Here is a tiny trained network, its code and every weight. The questions are about switching its units off for an input and a class, where a switched-off unit gives its printed mean instead of its output.

import numpy as np


def w(rows, s, z=0):
    codes = np.array(rows[::2]) - 128.0
    scale = np.full(codes.shape[1], s)
    scale[-1] = z or s
    return codes * scale


def f(y):
    return y / 2 * (1 + np.tanh(0.7978845608 * (y + 0.044715 * y**3)))


def log_softmax(a):
    a = a - a.max(-1, keepdims=True)
    return a - np.log(np.exp(a).sum(-1, keepdims=True))


def net(x, mask):
    res = np.array(x, float).reshape(1, 6) / 4 @ E
    y = f(res @ A[0][:, :-1].T + A[0][:, -1])
    res = res + np.where(mask, y, B[0][:, -1]) @ B[0][:, :-1]
    return log_softmax(res[-1] @ U[:, :-1].T + U[:, -1])


A, B = {}, {}
E = w([
[98,148,130,109,118,95],'x0',
[124,125,125,129,130,125],'x1',
[57,165,243,210,198,150],'x2',
[153,158,150,106,78,144],'x3',
[43,207,34,180,92,211],'x4',
[60,55,165,5,173,191],'x5',
],0.011)
A[0] = w([
[159,86,154,116,110,40,190],'N0',
[82,85,173,82,118,159,142],'N1',
[151,132,102,200,116,73,255],'N2',
[95,81,178,118,187,134,125],'N3',
[124,88,81,109,130,142,147],'N4',
[136,138,148,167,83,109,187],'N5',
[156,75,99,71,149,124,112],'N6',
[139,132,250,149,168,90,144],'N7',
[143,128,96,158,95,122,127],'N8',
[141,106,200,98,141,136,131],'N9',
[68,163,116,156,125,189,112],'N10',
[80,100,139,52,141,173,195],'N11',
[96,135,136,175,142,168,114],'N12',
[171,190,34,167,148,115,199],'N13',
[202,67,105,106,128,97,171],'N14',
[103,89,134,142,177,144,134],'N15',
[187,82,124,89,113,65,164],'N16',
[166,84,133,71,114,79,114],'N17',
[77,183,193,178,133,173,95],'N18',
[131,152,71,159,110,102,144],'N19',
[147,134,159,209,134,92,114],'N20',
[115,126,25,128,98,157,144],'N21',
],0.014,0.008)
B[0] = w([
[150,163,146,162,206,98,228],'N0',
[36,96,140,179,79,195,200],'N1',
[193,162,170,134,122,37,247],'N2',
[122,151,196,117,71,121,209],'N3',
[140,116,119,83,112,180,173],'N4',
[201,99,132,127,140,29,190],'N5',
[94,145,129,115,114,166,195],'N6',
[144,31,184,214,72,54,255],'N7',
[118,120,157,119,107,109,175],'N8',
[90,123,187,184,114,140,197],'N9',
[110,178,121,26,151,114,216],'N10',
[53,123,115,79,92,238,229],'N11',
[125,169,171,80,163,109,185],'N12',
[181,130,193,58,83,97,250],'N13',
[143,221,192,81,182,137,224],'N14',
[106,106,165,95,127,132,171],'N15',
[102,198,126,97,187,130,228],'N16',
[81,176,160,131,152,160,206],'N17',
[133,181,161,115,236,135,235],'N18',
[128,117,191,114,56,105,198],'N19',
[160,122,82,125,141,113,205],'N20',
[124,78,116,106,2,165,229],'N21',
],0.0084,0.015)
U = w([
[153,186,113,95,189,84,219],'0',
[105,86,176,165,24,124,212],'1',
[63,166,126,124,188,196,67],'2',
[96,81,3,106,67,192,5],'3',
[152,83,118,241,147,74,90],'4',
],0.013,0.0019)

Each question gives the input, the list of numbers given to net, and the class t.
The units are the neurons (one row each of A and B). Each row of codes is followed by its name. A weight is (code - 128) times the scale printed after its matrix; where a second scale follows, it is the last column's (A, B and U).
mask holds one flag per neuron, in row order. A switched-off neuron (its flag False) gives its mean, the last column of its row in B, instead of its output. The means were averaged over made-up inputs and are rounded, as every weight is.
A unit's drop is (log p(t) with every unit on - log p(t) with that unit switched off) / (log p(t) with every unit on - log p(t) with every unit switched off).
most important unit: the unit with the biggest drop
top k neurons: the k neurons with the biggest drops, biggest first
drop when u is switched off: that unit's drop, to one decimal
input [1,-6,1,-8,6,-1], class 0: top 3 neurons -> (N7, N10, N1)
input [-4,-8,3,0,2,0], class 0: top 2 neurons -> (N11, N1)
input [1,-8,0,-3,7,5], class 3: most important unit -> N21
input [4,-7,6,-6,1,-2], class 0: top 2 neurons -> (N18, N12)
input [-4,-1,-8,-6,0,6], class 2: top 4 neurons -> (N14, N17, N16, N7)
input [0,5,1,-4,3,-5], class 0: top 2 neurons -> (N7, N1)
input [7,7,5,0,0,8], class 1: top 2 neurons -> (N7, N3)
input [2,8,1,-7,3,-3], class 0: top 2 neurons -> (N7, N1)
input [-6,-1,2,2,-7,-4], class 4: drop when N7 is switched off -> 0.6
input [-2,-5,2,0,-6,-6], class 4: drop when N7 is switched off -> 0.4
input [5,3,2,0,-6,-4], class 4: drop when N7 is switched off -> 0.3
